Below is a small trained network, with its code and all its weights. Each question gives an input and a class and asks what happens when units are switched off, that is, made to give their printed mean instead of their output.

import numpy as np


def w(rows, s, z=0):
    codes = np.array(rows[::2]) - 128.0
    scale = np.full(codes.shape[1], s)
    scale[-1] = z or s
    return codes * scale


def f(y):
    return y / 2 * (1 + np.tanh(0.7978845608 * (y + 0.044715 * y**3)))


def log_softmax(a):
    a = a - a.max(-1, keepdims=True)
    return a - np.log(np.exp(a).sum(-1, keepdims=True))


def net(x, mask):
    res = np.array(x, float).reshape(1, 6) / 4 @ E
    y = f(res @ A[0][:, :-1].T + A[0][:, -1])
    res = res + np.where(mask, y, B[0][:, -1]) @ B[0][:, :-1]
    return log_softmax(res[-1] @ U[:, :-1].T + U[:, -1])


A, B = {}, {}
E = w([
[127,129,129],'x0',
[128,129,127],'x1',
[128,127,129],'x2',
[66,230,199],'x3',
[10,49,161],'x4',
[43,179,5],'x5',
],0.014)
A[0] = w([
[207,165,239,253],'n0',
[75,62,225,209],'n1',
[78,191,129,89],'n2',
[227,128,65,235],'n3',
[155,195,114,94],'n4',
[194,148,87,128],'n5',
[190,129,90,182],'n6',
[122,192,81,112],'n7',
[81,112,51,89],'n8',
[111,119,100,80],'n9',
[177,3,144,228],'n10',
[191,108,81,157],'n11',
[194,246,140,129],'n12',
[130,138,105,58],'n13',
[113,162,199,118],'n14',
[84,166,68,185],'n15',
[95,79,40,100],'n16',
],0.017,0.0047)
B[0] = w([
[102,8,162,253],'n0',
[188,154,155,235],'n1',
[163,210,142,195],'n2',
[119,168,206,247],'n3',
[141,130,50,186],'n4',
[103,182,147,202],'n5',
[97,185,241,199],'n6',
[143,194,75,203],'n7',
[58,128,95,214],'n8',
[93,143,105,152],'n9',
[226,104,88,242],'n10',
[125,154,161,202],'n11',
[140,40,38,238],'n12',
[114,143,111,142],'n13',
[100,88,176,186],'n14',
[109,216,121,227],'n15',
[44,104,61,221],'n16',
],0.013,0.021)
U = w([
[150,113,253,251],'0',
[62,213,175,28],'1',
[233,93,98,57],'2',
[49,93,76,67],'3',
[113,36,121,191],'4',
[170,169,46,35],'5',
],0.014,0.0025)

Each question gives the input, the list of numbers given to net, and the class t.
The units are the neurons (one row each of A and B). Each row of codes is followed by its name. A weight is (code - 128) times the scale printed after its matrix; where a second scale follows, it is the last column's (A, B and U).
mask holds one flag per neuron, in row order. A switched-off neuron (its flag False) gives its mean, the last column of its row in B, instead of its output. The means were averaged over made-up inputs and are rounded, as every weight is.
A unit's drop is (log p(t) with every unit on - log p(t) with that unit switched off) / (log p(t) with every unit on - log p(t) with every unit switched off).
The circuit of an input: a set's keep is (log p(t) with only the set's units on - log p(t) with every unit switched off) / (log p(t) with every unit on - log p(t) with every unit switched off). Starting from the 12 units with the biggest drops (on a tie, the unit counted first), units are removed one at a time, each time the one whose removal leaves the highest keep (on an exact tie, the one counted first), for as long as the keep stays at least 0.8.
units of the circuit, in order: the units of the circuit, biggest drop first
unit that matters most: the unit with the biggest drop
top k neurons: the k neurons with the biggest drops, biggest first
drop of u: that unit's drop, to one decimal
input [3,4,8,-4,7,0], class 2: units of the circuit, in order => [n10]
input [2,7,8,1,5,-2], class 0: top 3 neurons => [n12, n4, n7]
input [2,-6,5,1,0,-8], class 4: top 4 neurons => [n0, n3, n6, n2]
input [6,6,4,2,0,-8], class 4: top 3 neurons => [n0, n3, n6]
input [3,-4,-8,1,-6,-7], class 4: top 2 neurons => [n12, n0]
input [8,-8,-5,-3,0,1], class 1: top 2 neurons => [n12, n0]
input [-7,0,2,3,-5,1], class 5: top 2 neurons => [n12, n16]
input [1,7,3,0,-6,-1], class 0: top 3 neurons => [n3, n6, n16]
input [1,-3,0,2,4,7], class 1: top 3 neurons => [n12, n15, n2]
input [1,-2,-8,3,-8,-4], class 4: drop of n12 => 1.4
input [-2,2,-7,-6,-2,-3], class 0: drop of n2 => 0.0
input [-8,-6,3,1,-1,2], class 5: drop of n8 => 0.1
input [8,-2,-4,-5,3,-7], class 2: drop of n10 => 2.3
input [7,-3,-2,6,-1,0], class 4: unit that matters most => n10
